Each row is followed by its class.
[-17   7   5   5  -7   2  -8  -9  -7  -7   7   7  -2  -6  24   8  13  -4
 -39   9   1  -6   0 -10  -7 -14  -1  -7   1 -10   2  -5   2  -3] | Zevi
[ 33 -26   5  11 -11  36 -35 -13  48   8  79  29  39  19  -4 -22  -7  -5
  43  14  -1   1   3  45   3 -19   9 -26 -17  -9  13  18   6  24] | Zevi
[ 29   7  15   0  15  10 -24  -4 -21  -3  -4  -7   1 -23  42  -5  25  11
 -35  23  13 -13 -14 -12 -25 -25  -8  -8 -16 -68  16 -15  15   8] | seze
[ 20 -25  -2   1  -7   6 -15  -2  17  -3  39  12  18  13  26   9   5  12
  -5  13 -13 -16   6   2 -12 -25  -2   8  -4 -21  14  -1  10  12] | Pag
[ 49 -23   7   0 -13   6 -17 -14  53  14  56  22  27  23   7 -14  12 -11
  50  19  -6  -6   6  32 -15 -22   4 -16 -31 -11  16  -7  -1  16] | zubil
[-60  28   0 -10   4 -21  26   3 -63 -25 -85 -20 -57 -25  36  27  35  15
 -81   1  -8  -3  -8 -46 -25  -8  -7  12  20 -37  -5  -9   2 -13] | mal
[-11  -9 -11  -7  11  18   7  -4  18   1  -2   1  -6  12  -8   1   6  -3
   8   4  -3 -23   1 -19  -6   2 -12   9   9  16  -4   8  -5 -15] | fevit
[ -2 -16  -6   1   6   4   3  -7  15   4  13   8 -14   7 -21  -5   6   7
  41   0  -1   3   6  -6   1  -3  15  -8   6   0   7   4   1  16] | mal
[ -24   27    7   -6   28  -10    4   -6  -74   -7 -107  -38  -36  -45
   40   32   25   32  -80   13   15  -20  -19  -42  -13   -1  -12   27
   17  -57   11   -5    3  -12] | bevab
[ -9 -12 -19   5  -9   3  10  -4  46   3  50  32   1  35 -43   6 -36 -15
  66 -18  18  12  21  41   7  22   1 -30  -7  54 -13  12 -22   4] | vupe
[ -32   54   39  -11   11  -11  -18    2  -93  -17 -110  -52  -45  -59
   68   21   49   35 -114   26  -12  -21  -13  -62  -19  -16  -13    9
    0  -88   14   -9   16  -13] | fizo
[-17 -17 -23   4   6  14  19  -1  27  -1  34  16 -12  23 -35  17 -21 -12
  23 -18   5  12   5  17  17  14   0 -16  15  37 -22   9 -13 -11] | gim
[ 53 -10  28   3   3  26 -44 -10   5  20  15  -5  29  -9  47 -12   4  19
  14  30   2 -26  -4  32 -19 -37  -6  -3 -37 -49  31 -13  16  19] | vupe
[-21   6  -9 -15  18   6   0  13 -33  -5 -40   0 -20 -16  10   2  11   2
 -33  -1 -11   2  10  -4 -11  12 -22   4  18  -4 -25  26 -12 -16] | mam
[-24   8 -14  -4  11   3   5   2 -30 -14 -17   2 -32 -10   5  19   8  -7
 -36  -8  12   2  -1  -9 -23   4 -14  -1  19 -14 -20  -1 -15 -27] | seze
[-10  -4 -19 -11  -1  -1  10  -9   6   7  -8  -9 -19  10 -18  17  16  -6
  24  -7   1   7   7  -1  -3  18  -2   0   4   8 -14  -1 -22 -12] | zubil
[  3  -7   1   3  14   0  -1 -16   5  -3  -6  -4   0   5  15  19  10   9
 -18  12   0 -26 -11   3  -9 -19   3   0  -4 -24  16  -8   5  10] | bevab
[ 68 -31   7   6 -17  15 -26  -6  77  36  76  22  45  21 -19 -42 -16 -10
  91  16   6  10  14  44 -11 -14  -1 -14 -26   9  20   6  -1  21] | zubil
[  9  -2   4  -5  20  11 -10 -10  -3  -6 -12  -2   2 -13  14   4   1  11
 -24   8   5  -6  -9  39 -19  -5 -18   9   2 -28   8  15  -6  -6] | bevab
[  5 -23 -12  -6   1  24   2  -5  39  -7  35  26   1  31 -31  -7  -5 -11
  34   1  -1  -9  10  19   1   9   0  -7 -11  25   0  16  -2  -3] | fevit
[ 48  -3  20   1  16   8 -30 -15 -41   8 -37  -6   0 -33  49 -21  26  21
 -23  27  -1 -29 -14  -3  -5 -37  -2  13 -21 -67  43 -19  17  16] | maful
[-39  12  -9  -4   5  -8  17 -14 -32 -15 -37  -8 -38   7  13  43   9   5
 -43  -7   3 -13   4  -3  -9   0  -5 -15  -6 -10  -7  -9  -8  -9] | vupe
[-25  -6 -24  -5   1   9   7  18 -23   5 -14 -11 -11  -5  -1  14  -5  14
 -17  -9   3  13  17 -14  -6  17 -16  36  26  15 -21  16 -12 -29] | Pag
[-12  17  22  -8  -6  -5  -6  -7 -38 -10 -31  -5 -28 -22  46   7  23  10
 -65  18  -2 -13   0 -24 -28 -29  -6 -12 -15 -33  14  -2  13 -10] | fizo
[ 80 -28  17   8  -3  31 -33 -21  54   7  79  26  34  17   8 -34  -1   8
  49  22  -1  -1  -3  56   5 -33   4 -24 -46 -33  36  -5  28  33] | gim
[  3  12  20  -6  15   5  -9 -14 -50   6 -65 -26 -25 -28  48  17  23  27
 -44  17  11 -26  -6 -16 -15 -19 -14   5 -16 -58  24 -26  14   3] | vupe
[ -4 -12   0   2  22  15  -1  -2   7  -1  -1   7   0   4  -7   7  -6   7
  -2   3   8  -1  -3  22  -7   5  -9   3  11  -6   0  15  -8  -1] | bevab
[ -7  -2   3  -3  12  11   6  -5 -14   5 -41  -4 -14 -10  12   5  13   9
 -14  12   4 -29  -7 -35   3  -7  -1  14  -1 -15  16 -15  11  -5] | fevit
[-37  32  -5  -3  19 -10  13  11 -58 -20 -61 -24 -41 -37  23  23  23   3
 -87  -3  24  11  -3 -44 -21  10 -19  10  26 -24 -20 -12 -14 -32] | seze
[-13  10   0 -13  19   1  -6   4 -42 -12 -49 -14 -18 -14  26   7  28  13
 -54  10 -14  -4   6 -17 -13  -1 -13   4   0 -27 -10  13   2  -6] | mam
[-14 -17 -10   1  -7  22  -4   9  40  18  46  24   2  28 -54 -11 -32  -9
  64  -6  10   3  25  17   1  20   5 -29  11  49 -16  38 -11  -1] | fizo
[ -2 -24 -19   3   3  21   3 -11  46   6  56  25   4  45 -42  10 -20  -9
  58 -10  11  -2  23  45   6  13   4 -34 -13  37 -11  13 -14  11] | vupe
[ 10  -4  -1  -3   2   8 -13  -5 -11   0 -22 -11   3  -3  24   6   6  11
 -33   8   2  -4  -8  10  -5 -18   1   0  -5 -39  11  -7   5   7] | bobuf
[ 29 -18   5   2  -1  25 -30  10  -7  17  16   0  25  -7  40  -7   6  24
   3  20 -12 -14  -1  -5 -14 -23  -9  27  -2 -40  15   1  14   5] | Pag
[-98  10 -51   4 -10  -9  44   3   7 -24  11  13 -44  36 -81  54  -8 -26
  11 -39   3  20  21 -27  40  60  18 -26  49  84 -60  26 -46 -18] | Zevi
[106 -31  27   2 -10  28 -58 -13  64  23  86  29  71  11  25 -58   0   5
  61  36 -29 -12   3  49 -17 -46   5 -12 -49 -23  32  10  24  41] | mam
[-113   31  -37   -3   11   -3   48   20  -66  -14  -72  -11  -58  -11
  -19   45    3  -10  -75  -31   11   19    4  -44    6   50  -19    5
   67   40  -61   25  -38  -50] | Zevi
[-23  43   6  -5  10  -6   6   4 -86  -1 -99 -38 -38 -53  66  14  25  25
 -95   8   6  -2 -18 -36  -7 -15 -22  27   1 -63   7 -23  16 -33] | gim
[ -4  -4  24  -5   2  11 -13  -5 -10   3  -2   4 -17  -4   4   3   5  11
   0  15  -2 -16   2  -9 -10  -9   1 -19  -8 -21  12   6   9   7] | fizo
[ 53 -30  29   3 -18  19 -32 -15  58  12  85  36  29  26   4 -27  -9  -6
  43  25 -12 -21   8  38 -20 -42  13 -36 -41 -13  32   5  23  28] | fizo
[ 32 -25 -17   6   7  20 -18  -8  33   3  52  27  24  27 -21 -17 -11  -7
  47   3  -4 -11   2  41   7 -12  16 -20 -17   3   5  16  -6  23] | maful
[-55   7 -25 -13  13   3  31   9 -16 -16 -34  -2 -39  -1 -17  24   6 -13
 -30 -14   0  -3   4 -28   1  28 -16  13  27  37 -30  11 -23 -40] | fevit
[ 35  -6  21   3  -3  -2 -22  -3  -5   0   6  -4  23 -12  57   3  22  27
 -49  30 -15 -21  -3 -15 -20 -40  -7  18 -14 -58  32 -17  25  16] | Pag
[ -5  -5 -10  -8   2  28  -5   4  -1   8  -9   2  -7  -4   3 -10   1   0
   8   4  -2 -16   0  -7  -6   0 -10  16   1   6  -2   7   0 -19] | fevit
[ 14  -2   7   9   4   4 -12  13  -1  16   7  -3  16 -13  20  -5   2  22
 -12  16  -2  -3  10 -33  -4 -11  -7  22  11 -19  10  -2  11   5] | Pag
[-34   8 -31   9  10 -10  18  10  -1  -4  -8  11  -9  10 -30  -1 -21 -10
  11 -18  16  11  12  -6  12  20   4  -1  20  44 -23  16 -27 -13] | maful
[ -6  -4 -16  -6  -3  10   5  -1  10  10  -7  -6  -1  12 -13   1  -9   1
  -1  -8   0   4   1   8  -4  11  -8   4  19  10 -14  11 -14  -6] | bobuf
[ 23 -37  -8  -7  -2  21  -8 -14  44  12  41  22   7  21 -27  -5 -10  -8
  61   3  -3 -26   3  13   6   2   8   0 -11  26  15   1   1   4] | fevit
[ 35  21  34 -12   6  -4 -21  -6 -37  13 -60 -37   1 -39  82 -15  53  25
 -60  37 -10 -26 -17 -15 -36 -31 -26  17 -20 -95  26 -20  18   1] | zubil
[-28  28   2  -1  13  -2   8   9 -69   2 -82 -39 -28 -42  64  19  20  23
 -80   7  11  -5 -21 -42  -4 -15 -17  24   5 -43   3 -26  12 -26] | gim
[ 19 -37 -31   4  -5  21  -2 -11  60  12  85  34   3  44 -68  -1 -19 -23
  95 -15  13   4  16  22   5  23  12 -26   7  50 -12   9 -19   4] | seze
[ 71 -28  13  17 -10  24 -38  -3  81  24 112  42  48  23 -21 -48 -26 -12
  85  19  15   5  10  30 -11 -17   8 -28 -27  -2  21   5  11  30] | seze
[ 68 -28  24   7 -10   0 -31 -11  39   2  67  15  43   7  40 -15   9  18
   2  29 -17 -21   4  14 -12 -48   3   2 -30 -41  40 -17  27  35] | Pag
[ -53   39  -14  -13    7  -13   10   18  -80   -4 -111  -48  -40  -37
   48   34   34   11  -69    2    8    1  -10  -48  -20    3  -19   28
   15  -45  -19  -12  -16  -38] | zubil
[ -43   36  -12  -15    5   -3    5   15  -73    8 -106  -44  -36  -42
   44   20   32   13  -65    1   11    7   -4  -28  -21    9  -22   32
   13  -40  -16  -11  -15  -42] | zubil
[  8  -8  -2  -1  22   9  -2 -15  -2   5 -21 -11  -1  -1   4  16  13  17
  -5  13  10 -25  -9  -5  -5  -4  -2   6   7 -20  15  -1   2   9] | bevab
[ 36 -15  -7  -2 -12  21 -22  -6  20  17  20   6  22   4   0 -14 -13   2
  28   3  -2   5  -4  36  -1 -11   0   2  -5  -6   8   4  -6   4] | bobuf
[-20   8 -22  -8  24  10   5  -1 -54   5 -60 -15 -32 -20   4   4  15   9
 -24  -6   7 -11  -4 -18   4  11  -7  15  20 -11  -8   5 -15 -16] | maful
[ 17   0   5  -9   2   8 -10  -2  -5  12 -15  -7  -6 -14  22 -10  21  -1
 -14  11   1   0   7  20 -26 -12 -23   9  -3 -29   2  -5  -6 -15] | zubil
[  7  -1  20  -8  11  23 -21  -6 -16  14 -17 -18  -6  -5  23  -6  19  17
 -20  19  -6 -25  -1 -16 -29 -14 -13  -7   1 -34  13  12  13  -3] | fizo
[-37 -13 -25  -8  -5  17  11   5  26  -9  43  25 -17  36 -59  12 -25 -16
  43 -18   7  12  22  31   0  27   5 -36   6  50 -31  45 -22 -11] | fizo
[-40  16 -18  -7  -7 -19  26  -1 -13 -12 -33  -5 -31   9  -4  30  19 -11
 -20  -9   3  15   5 -14 -11  15  -7  -3   4   6 -20  -7 -22 -20] | zubil
[-46   4 -38  -3  10   8  21   6   5  -1  11   5 -33  22 -44  16  -4 -18
  13 -20  19   7  16 -29 -14  37 -14  -7  38  41 -45  18 -29 -31] | seze
[-28  19 -13  -1   0 -11  16  10 -18  11 -42 -11 -12 -13  -6   3 -16   2
 -29 -14  16  26   2 -18   3  27  -9  11  26  22 -16   2 -18 -19] | bobuf
[ 23 -20  12   9   0  34 -29  -7  22  15  48  19  24  -1   1 -18  -5  -3
  10  13  -4  -3   1  29  -7 -17  -9 -10  10  -5   5  17  -1   7] | Zevi
[-44  20 -14  -8  12   0  19  15 -21   1 -57 -12 -22 -14  -3   6   1   1
 -28  -4  10  -9   2 -37   0  25 -15  22  20  13 -13   6  -8 -33] | fevit
[ 18   9  24  -5  27   9 -17  -4 -46  -5 -63 -24  -6 -39  59   5  30  25
 -75  28   6 -26 -19   2 -29 -32 -25  25   1 -76  28 -10  14  -4] | bevab
[  6  -3  19   7   1  17 -15   1 -15   7   1   2   5 -19  30  -8  14   3
 -41  18   1  -8  -4  -7  -9 -22 -10  -3  10 -26   8   2   7   5] | Zevi
[ 42  -3  12   5   6  18 -32  -7  15  -4  38  14  18  -3  17 -18  11   3
   2  20  11   0  -2  22 -20 -23   1 -16 -29 -54  16  -5  12  13] | seze
[-12 -20 -13  -5 -15  28  -7   8  21  19  37  11   0  22 -28  -4 -22  -7
  47  -7  -1  -2  12  11  -9   8   6 -17   6  40 -15  27  -9 -10] | fizo
[-22  -5 -26  -5  18   6  12 -16  -6  -5 -27 -10 -19   2 -21  27   1   9
   7 -10  14  -7  -5   7   3  17  -6   5  19   8  -2   7 -17  -8] | bevab
[ -88   40  -27  -11   20  -17   42   23  -71  -14 -107  -40  -55  -21
   12   46   31    3  -80  -16   20   18    2  -49   -8   30  -17   14
   29   -9  -45   -8  -27  -39] | zubil
[-92  16 -58  -7  10 -12  51   9 -41 -15 -50 -22 -61   5 -32  59 -12  -5
 -27 -44  20  20   5 -38  21  52  -3   4  45  65 -56  13 -37 -51] | gim
[ 52 -13   7  -1   6  21 -30 -16   5   6  14   7  17  -1  28 -37  13   9
  12  17  -8 -20  -8  23 -13 -27  -6   3 -19 -35  27   1   8  16] | maful
[-57   1 -31  -9  -3  16  13  14 -11   1  -4  -1 -28  16 -43  24 -16  -9
  11 -21   9  11  19  -4  -4  31   2 -12  22  54 -38  32 -25 -31] | fizo
[-68  10 -50  -8  15  -4  44  14 -46 -17 -41   9 -54   2 -35  17  -6 -18
 -25 -38  10  15   9  -4   7  40 -16   3  45  57 -48  19 -43 -38] | maful
[-23  -3 -12  -4  13  16  10   4   5  -5 -15  -6  -9  11 -12  10   7   3
  -8   4   2 -21   3 -21   4   3   1   3   1   4  -6   4   2  -6] | fevit
[-50   9 -37  -7  11  -9  20  23  -7  -9 -22   5 -16  11 -30  13 -11 -14
  -3 -18   0  20  20 -22   4  36  -9  -7  29  49 -44  36 -27 -20] | mam
[ 53 -45  -9   7   0  29  -9 -20  71  26  93  24  27  43 -24 -20 -14  -5
  76   6  -3 -18   7  29   7 -13   4 -26 -10  26   9  11  10  19] | gim
